In the rows, 128 means zero.
Group, then class
[117 144 133 155 132 142 140 113 142 107  99 123 140 131 141 146 126 118
 141 131 125 118 136 117 139  95 164 121  86 126 136 120 142 111 148 109
 139 114 129 131 116 113 151 137  99 127 134 127  39 108 101 140 130 108
 107 137 101 124 110 135 121 136 146 142 131 155 125 141 113 125 137 105
 114 128 151 133 111 150 115 130 134 111 109 131 112 103 147 139 113 149
 132 120 128 124 134 118 135 133 134 123 126 112 113 129 141 124 121 129
 114 128 106 141 123 159 134 145 125 142 139 115 123 152 116 178 138 129
 135 140 118 133 157 105 117 133 131 108 108 143  97 118 140 120 118 123
 135 104 119 127 136 139 106 114 152  97 110 124 133  96 166 102 128 129
 129 141 145 108  91 134 150 139 123 107 136 123 182 110 137 114 113  95
 117 141  95 134 122 125 119 115 141 123 121 146 143 120  61 124 133 118
 127 179 138 123 111 130 125 131 134 122 135 134 107 133 126 132 113 162
 112 119 117 109 124 126 211 136  92 148 128 157 126 105 103 127 132 100
 144] : z595.z892
[114 137 153 156 102 101 148 130 133 155 110 126 129 146 120 111 138 120
 153 121 131 122 122 173 134  83 191 115 104 126 110 136 164 131 132 134
 138 118 145 130  96 149 136 146  78 142 156 126  65  68 107 102 117 125
  91 133 122 122 119  84 136 154 129 137 119 156 108 139 122 116 123 108
 139 125 164 110 131 120  99 134 119 114 124  79 133 108 155 121 113 149
 118 142 128 108 120 128 150 118 142 117 123 102 128 130 131 137 111 129
 115 142 109 131 126 145 134 137 121 118 119 118 119 124 142 143 120 116
 180 110 139 140 110 129 129 144 124 101 125  95 102 130 122 142 126 124
 116 108 117 139 137 111 133 126 118 103 125 112 141  84 159 119 130 135
 133 159 129 127 103 123 127 124 133 117 141 120 107  98 128 129 114 130
 123 105 121 164 127 119 125 102 120 151 136 173 118 103 166 133 141 125
 120 169 127 114  91 117 123 135 136 131 137 147 104 119 130 133 105 128
  69 120 109 122 115 133 142 139 120 122 125 103 110 126 125 118 127 182
 132] : Z304.z302
[118 129 148 163 162 110 135 114 124 112 127 127 133 114 117 150 119 123
 140 119 153 136 168 103 107 119 129 138 101 133 124 128 139 112 108 120
 139 152 119 125 138 108 138 111  89 130 115 126  42 100 144 127 128 112
 139 128 110 131 150 139 124 135 135 141 128 150 137 113  94 131 145 129
 113 136 159 130 123 129 100 140 135 119 119 165 102 122  79 165 149 125
 122 131 132 140 130 108 141 134 138 131 130 112 105 129 108 149 121 117
 158 131 123 133 131 146 133 142 130 127 136 114 136 136  54 122 124 143
 120 146 124 119 171  99 172 109 130  87 141 112 114 128 130 138 127 105
 145 101 124 123 145 136  77 133 145 127 129 104 125 108 148 125 115 106
 139 148 134 120 149 135 140 137 120 115 137 123 133 160 143 130 140  95
 128 127 101 120 122 139 123 129 132 129 128 114 133 111  76 119 133 124
 133 160 131 132 121 119 125 127 128 130 140 139 112 123 139 132 139 137
  98 122 101 121 130 115 129 136 139 142 143 146 169 111 122 127 130  71
 136] : Z867.z766
[101 139 152 142 109 123 129 120 140 128  58 104 145 110 107 151 115  89
 154 141 124 113 151 126 142  92 154 117  97 130 114 131 127 121 122  64
 148 115 124 122 144 131 190 136 113 141 152 139  81 101 101 111 125 118
  90 127 102 135 121 114 152 133 141 142 114 168 114 142  99 135 128 107
 102 128 167 114 125 165 114 124 149  89  92 151 106  88 140 198  91 144
 136 150 138 133 140  93 153 147 160 121 151 100 106 118 132 119 137 129
 148 140 121 134 119 145 119 151 136 139 114 128 117 153 102 180 125 113
 138 139 121 123 189 105 167 130 122  22 125 150 103 114 136 126 119 111
 120 115 118 108 156 101 127 133 138 128 118 137 142  96 211 112 125 104
 126 140 144 124 102 134 159 125 131 114 145 118 131 160 133 119 146  87
 134 113  82 131 155 130 121 112 141 110 124 131 131 132   4 128 128 135
 126 207 154 104 117 115 115 122 132 111 129 124 104 112 126 129 176 124
  69 114 128  74 115 128 153 125 118 151 137 189 121 106 114 124 143  91
 116] : Z867.z766
[112 130 146 172 111 104 137 115 133 135  58 131 116 131 131 138 150 122
 134 102 135 146 136 149 116  70 221 112 101 129 131 116 141 139 152 109
 147 118 140 131  85 134 122 147  63 127 151  96  43  84 131 145 121 124
  97 125 100 117 114 118 122 137 137 139 124 164 124 154  97 115 126  96
 134 127 164 108 111 130 110 137 111 120 120  84 117 101 139 159 133 155
 120 130 124 108 126  90 144 119 115 114 116 103 111 135 157 116 118 136
  93 145 105 137 129 162 140 146 121 137 142 117 113 177 118 166 129 113
 179 107 128 139 145  92 142 128 135  76 123 124  92 124 136 131 121 109
 147  96 134 164 136 121  99 134 111 104 125 120 133  85 147  94 120 134
 128 154 150 121  77 126 167 145 126 105 142 117 127 101 115 120 114  86
 126 132 100 156 140 119 133  99 140 160 100 166 121 104 122 132 153 129
 121 240 123 124 106 121 124 148 134 119 142 148 107  93 125 135  59 157
  69 117  97 118 120 155 183 134  92 119 129 158 115 115  99 129 120 128
 136] : z595.z512
[128 149 176 124 113 141 135 109 148  85 152 132 130 142 133 151  97 101
 159 125 126  93 151 125 203  92 107 112  40 116  94 129 152 115 105 112
 134  96 136 128 136 102 215 228 105 173 139 153   4  81  99  69 113 132
  74 115  79 163 117 114 102 167 148 116 162 160 129  72 160 141 138 101
  84 138 142 126 108 154 101 132 156  66  83 185 119 103 205 107 109 174
 126 110 150 147 132 132 175 164 217 138 135 103 127 130 114  95  81  99
 155  97 107 127 122 183 132 137 131 194 125 103 121  74 180 241 110 130
 110 184 110 146 149 138 174 129 133 122  93 136  44 121 115 135 129 146
 116  78  81  67 157 120 120  92 167  56  81  59  83  95 250 117 102 143
 109 170 162 121  84 145 178 109 138  62 148 132 173  87 151 122 144  78
  93 102  88 136  55 135 126 123 158 101 123 158 157 140  43 135 142 108
 130 181 146 105  56 126 137 117 122 112 123 166  88 208 129 136 160 170
  53 119 120  57 119 108 217 135  85 178 121 148 140  67  86 106 176  39
 205] : z595.z892
[113 151 137 102 110 126 133 116 140 129  78 104 127 155 132 126 116  95
 159 137 130 118 144 153 152  78 152 113 114 130 114 126 110 142 150  80
 102 101 122 132 139 136 171 102 131 149 162 127 156  92 111 118 127 119
 101 126 120 132 112 136 129 113 136 130 137 132 114 180 145 133 130 118
 118 120 124 111 128 153 128 129 124 127  94 110 123 116 177 115  77 149
 137 128 135 121 142 109 141 128 154 147 126 125 147 134 130 109 149 118
 133 137 118 126 112 141 135 134 126 142 134 119 116 121 144 177 126 125
 156 115 111 130 132 116 138 140 118 110 111 143 112 116 136 127 117 128
 126 127 131 118 136 116 190 118 137 127  90 136 143 160 219 111 146 122
 116 132 157 105  68 132 148 138 142 124 135 122 120 126 125 104 131 110
 117 108 110 128 126 125 133 102 135 127 110 126 128 129  81 135 130 128
 114 189 122 123 133 132 144 121 133 111 115 118 162 108 119 128 168 130
 117 123 121 100 130 141 137 117  72 135 137 166 102 158 119 130 136 133
 149] : z595.Z925
[121 123 146 137 121 143 137 116 133 114 120 133 125 123 133 153 118 121
 121 117 133 129 163 147 140 109 168 117 105 131 130 121 137 128 130 145
 137 115 137 129 123 151 168 143 108 137 140 114  68 114  82 108 126 126
 103 123 111 132 121 148 123 182 139 132 130 159 143 117 107 133 133 105
 111 144 133 115 118 137 122 133 130  96 104 161 126 108 173 119 132 147
 132 120 133 136 130 116 130 135 132 157 117  91 109 134 141 135  95 115
 127 127 122 125 118 157 143 138 125 135 131 120 124 121 129 173 133 144
 143 110 126 127 164 110 147 124 132 125 121 135  94 115 124 138 122 124
 139 103 122 131 129 135  85 117 132 102 114  97 113 101 177 114 108 134
 129 156 141 120  92 131 152 135 123  87 138 129 147 124 135 121 127  92
 111 133 106 157 107 130 122 117 138 123 114 139 135 131  86 132 138 120
 122 178 128 113 100 130 131 131 130 123 127 149 117 154 133 136  94 157
  80 125 110 110 141 126 190 137 118 141 123 150 135 109 113 125 148  90
 150] : z595.z892
[113 126 169 162 139 134 129 126 150 117 141 125 148 113 106 147 103 107
 164 127 130 102 158 141 123 119  91 130  93 137 123 135 140  96  78 117
 128 133 126 125 168 104 146 151  96 156 138 137  29  92  94  83 133 127
  97 126 119 139 152 119 138 160 120 139 135 160 132  95 137 149 123 143
 109 136 143 115 131 133 102 129 139  82 105 176 101 119 153 149 130 121
 121 129 142 143 137 133 134 151 192 127 132  93  97 126  94 124 124 105
 147 113 128 131 129 136 142 136 132 138 116 121 136 103 101 147  99 112
 115 153 123 125 150 109 184 137 131 107 140 120  99 116 125 148 150 123
 118 116 116  84 164 111 131 112 145 133 119 112 122 111 208 144 120 117
 133 140 138 110 138 139 146 123 130  87 141 125 126 153 150 135 158  95
 112  95  92 136 124 139 118 141 140 116 142 111 125 135  60 122 131 128
 141 153 128 121 108 125 133 116 121 114 126 143 116 146 148 136 191 123
  66 110 129  79 124 106 130 130 144 156 124 132 171 110 136 119 153  82
 117] : Z867.z349
[122 129 143 148 131 157 132 123 132  94 132 139 131 108 133 160 114 135
 145 110 127 112 135 110 150 116 113 123  70 124 134 121 143 123 118 131
 138 130 131 124 135  94 147 178 112 140 106 136   4 113 118 132 136 131
 132 125  97 135 129 130 106 145 143 135 144 143 141 108 137 127 136 115
 112 139 128 147  95 148 118 131 144 107 108 177 110 126 137 150 133 147
 121 110 138 143 125 118 140 144 150 117 118 128 112 132 119 113 104 122
 131 113 109 136 131 156 129 130 129 130 140 110 133 151 132 165 135 122
 106 176 116 133 177 104 127 126 146 144 109 143  89 127 131 119 130 121
 137  88 113 117 138 138  97 121 164  95 118 107 111  99 149 119 101 127
 131 143 142 122 121 143 158 133 123  95 132 131 168 128 148 130 141  94
 121 157 107 126 120 151 132 128 148 105 132 130 115 125  60 130 120 108
 140 119 142 124 109 122 122 126 116 121 130 143 110 158 135 126 131 178
 127 120 123  98 126 123 204 137 105 154 127 150 165  79  94 125 153  52
 147] : z595.z892
[117 129 140 137 105  91 132 122 126 139 108 120 130 136 123 131 116 113
 150 112 134 127 139 148 126 102 128 122 108 130 103 135 130 117 118 116
 133 127 135 131 123 132 139 176 117 152 160 125  72  84 124  79 120 116
 103 122 123 141 130 113 122 135 124 121 129 140 119 132 126 132 137 119
 111 123 168 105 136 121 112 129 133 101 115 138 130 124 129 133 100 144
 125 129 134 131 130 109 149 135 177 129 124 120 123 135 116 129 112 107
 143 134 119 131 129 152 138 132 129 137 115 126 121  99 138 141 103 128
 138 136 133 137 105 130 174 135 124 104 124 111 122 120 132 138 133 117
 123 107 118 121 148 116 133 133 124 124 122 103 125 133 196 130 121 118
 124 147 138 120 130 124 163 124 140 105 134 135 121 116 132 117 142  96
 116 107 108 145 122 132 136 120 126 125 126 144 122 136 138 130 140 128
 121 182 130 110 100 120 127 127 135 113 129 129 131 149 140 138 157 116
  77 116 111 101 117 127 123 123 129 145 127 138 120 122 139 130 135  96
 150] : Z867.z882
[115 140 151 153  84  98 139 115 137 129 103 121 119 146 131 124 130 106
 157 114 121 122 120 182 144  75 168 106 101 123 101 143 158 115 136 144
 144 104 145 129  94 146 137 195  79 161 159 115  12  67  95  85 130 122
  76 115 112 134 114  83 115 147 134 132 117 160 109 135 131 125 116 105
 138 129 172 111 122 121 103 134 128  97 130  76 142 107 179 113 104 170
 120 128 141 118 128 129 149 129 168 109 128 107 130 132 139 122  91 124
  84 143 107 120 127 155 137 132 124 146 121 117 118 118 192 187 111 104
 162 131 136 161  86 145 139 153 121 116 108 102  92 127 122 133 134 141
 112 102 110 131 140 109 138 116 126  92 116 102 105  79 213 116 124 159
 116 160 131 114  91 124 146 125 135  98 149 111 129  69 131 122 106 115
 115 114 109 165 115 120 131 100 128 143 122 184 118 104 162 135 153 121
 111 193 131 113  83 121 129 130 132 118 131 150 108 153 125 136 113 137
  58 115 120 107 113 142 173 129 104 130 110 113  89 116 125 120 132 156
 150] : Z304.z302
[108 133 144 141 116 124 128 123 152 125  84 118 135 134 130 145 119  97
 138 133 122 121 153 146 132  97 139 116 107 134 143 131 145 124 140 123
 138 116 129 155 124 137 157 145 105 135 139 121  45  95  68 112 123 117
  99 125 113 128 116 136 136 127 143 145 108 175 123 127  94 132 116 105
 129 143 150 110 129 140 104 130 125  97 110  98 119  94 171 153 116 157
 125 131 144 126 144 122 128 135 134 133 129  85 111 130 150 115 117 127
  90 137 106 120 121 156 140 139 130 145 134 128 118 155 135 168 131 128
 147 111 123 139 155 113 149 131 130  80 115 133  97 115 125 135 130 125
 121 114 121 134 142 114 113 120 136 118 123 129 128  87 198 103 116 145
 124 144 132 116  95 133 145 137 126  90 141 122 131 127 133 102 116  98
 117 133  92 139 137 124 116 104 139 141 117 139 126 116  57 127 142 121
 110 221 138 111 120 130 124 127 134 117 125 135 105 126 122 134 116 141
  73 113 131  96 119 137 189 144 118 136 133 157 105  90 117 118 141 117
 111] : Z867.z349
[103 151 137 146 126 125 150 112 146 101  70 114 140 159 132 142 123 106
 152 143 126 112 147 147 133  80 149 115  86 133 121 121 126 131 149 121
 138 115 123 127 126 124 175 121 133 141 156 141  72  94  74 124 120 117
  93 128 109 118 116 128 131 141 158 146 125 156 128 147 105 133 134 104
 111 135 159 124 123 149 114 130 129 103  99 133 115  99 160 160  88 162
 141 125 136 123 132 106 134 139 147 136 117  95  91 137 129 107 122 124
 114 147 113 134 126 152 136 133 133 135 133 107 130 139  94 178 124 142
 136 121 123 135 143 110 131 128 123  90 119 141  97 110 127 115 118 116
 131  96 119 113 148 125 124 112 167  98 115 123 124 113 213 111 136 118
 129 148 149 116  56 129 156 155 129 106 134 125 152 117 139 104 124  79
 122 115  82 147 117 131 116 108 145 128 117 122 139 117  94 131 133 108
 119 186 124 114 121 135 121 128 138 107 116 125 116 136 142 124 144 154
 107 120 125 107 124 125 222 121  88 154 132 159 136 124 110 122 151  98
 147] : z595.z892
[119 145 143 141 108 123 134 117 140 117  95 126 121 142 141 145 144  99
 126 125 132 128 134 124 148  90 211 116  94 130 125 127 136 142 141  70
 140 109 127 132  90 123 146 140  93 122 149 128  56 109 138 130 123 121
  73 126  88 128 114 121 142 132 149 136 130 152 123 143 106 114 127  90
 117 122 155 112 119 148 120 136 123 119 115 120 105  90 129 175 118 153
 140 124 127 110 131  98 153 131 132 117 143  95 113 129 150 112 129 139
 133 133 123 134 114 159 125 144 126 101 137 119 120 165 111 184 130 128
 143 135 126 136 134 116 144 124 138  61 117 153 100 123 131 129 120 117
 148  98 117 131 141 125 128 126 135 118 112 125 126  96 171  95 122 112
 125 150 150 134  75 123 150 128 133 117 143 121 145 119 130 120 118 112
 125 124 108 148 116 119 121 114 134 143 119 147 137 120  54 134 147 131
 130 202 139 120  98 111 117 133 138 119 131 141 112 117 121 128 108 145
  85 127 108 107 115 141 181 128  87 136 127 158 103 103 107 121 136 114
 153] : z595.Z925
[105 133 144 160 116  94 144 120 144 142  81 119 126 126 124 125 131 100
 150 116 130 139 160 144 124  74 173 119 106 125 117 137 148 126 134 121
 138 116 133 130 110 133 150 111  58 136 145  97  54  78 104 111 123 114
  98 130 119 136 118 123 115 142 125 139 114 163 106 145  97 132 136 109
 122 140 169 110 126 123  99 133 129 120 115  74 103  88 152 115 133 150
 130 128 136 124 134 125 143 128 138 132 130 101 119 133 138 140 127 115
 108 137 107 135 131 160 141 146 123 146 124 133 114 104 107 165 128 129
 176 111 133 136 147 113 167 125 120  71 133 101  92 122 125 142 121 111
 125 115 118 135 143 103  98 114 123 126 122 103 141  91 181  97 139 144
 120 158 151 109 122 134 139 144 116 103 145 119 108 135 132 118 122 101
 117 126  95 139 147 126 122 103 121 136 113 157 125 106 109 123 148 122
 113 240 125 121 107 116 138 132 139 123 135 140  90 107 125 150 107 121
  40 122 110 105 114 146 139 136 128 126 140 140 106 119 125 125 124 135
 122] : Z867.z882
[127 150 156 156  94 128 115 128 149 130 112 120 130 138 118 120 132 102
 157 140 102 102 150 158 126  97 141 114 115 109 120 138 140 108 136 100
 124  81 139 132 112 130 136 118  67 144 134 125  70 112 104 150 130 145
  74 128 135 134 115  90 148 144 126 131 120 150 114 122 157 133 104 120
 134 119 133 112 121 152 119 132 123 118 116  91 101 103 206  70 127 154
 128 154 142 113 139 148 136 128 155 104 149 119 127 126 157 118 146 134
  68 123 120 128 120 146 125 143 126 142 116 131 124 128 161 197 140  90
 158 129 134 139 136 135 150 150 121 109 141 130  79 120 115 136 121 146
 110 145 123  99 132 120 149 112 104 131  99 144 144 111 179 126 135 165
 114 134 151 105  76 133 133 126 132 100 123 122 116  91 137 123 121 129
 117 108 118 142 109 120 118 119 137 130 122 150 170 121 112 127 125 144
 139 161 132 121 109 127 134 128 124 118 121 124 114 111 104 139 126 119
  80 115 139  94 131 148 165 129 113 130 127 141 103 131 102 126 142 188
 119] : Z304.z288
[120 130 145 129 135 155 138 128 142 112 124 126 155 131 110 161 100 123
 163 145 121  94 123 140 166 130  81 123 103 130 110 125 133 107 104 128
 130 114 129 115 172 117 176 167 153 144 149 168  82 119  66  84 125 132
 108 121 122 134 131 116 131 164 129 140 133 121 133 113 141 145 136 134
 108 136 133 127 136 142 120 121 137  86  95 182 120 135 170 116  93 154
 126 137 139 157 132 131 139 151 170 143 118 132 123 131 110 143 130 103
 153 120 116 123 132 128 140 125 131 131 117 127 132  99 155 143 132 123
 119 152 124 118 170 115 125 139 117 160 111 147 109 114 114 137 140 126
 108 114 107 102 151 130 123 113 178  91 125 108 125 133 203 140 124 119
 128 132 132 110 125 139 149 119 136 108 136 127 156 138 139 106 157 110
 135 120 103 131 136 148 126 125 136 101 140 107 123 134  79 123 118 111
 145 119 141 115 121 140 131 118 130 113 114 112 119 165 145 134 185 142
 115 115 133  86 123  97 159 127 142 168 128 139 149 115 133 109 149  92
 136] : Z867.z349
[107 118 159 170 119 114 147 126 145 142  69 105 144 129 110 154 132 100
 149 115 135 127 147 148 132  81 196 115 102 139 124 135 137 128 123  79
 144 115 133 129 122 129 164 123  80 127 166 114  62  89  90 113 118 121
  73 126 114 117 118 125 155 156 139 153 123 176 116 148  55 128 129 112
 110 134 170 105 132 140 101 132 115 100  90 107  99  92 149 163 120 156
 134 142 134 131 135  97 151 133 142 126 127 105  96 129 143 138 128 120
 135 144 110 132 133 149 144 165 121 130 124 128 115 156  85 155 139 105
 175  94 131 114 176  87 154 121 125  66 125 137  97 109 120 141 129 105
 129 108 121 143 157 115 106 126 129 115 130 125 156  92 200 105 124 126
 126 157 146 126 103 130 140 131 125 107 134 118 125 135 129 111 123  98
 134 113  83 151 163 125 117 100 140 140 119 142 118 120  60 127 139 122
 126 227 135 107 114 121 122 127 145 118 131 125  94  98 126 142 112 123
  44 110  99  91 112 129 151 130 122 140 135 170 117 111 122 130 126 126
 103] : Z867.z766
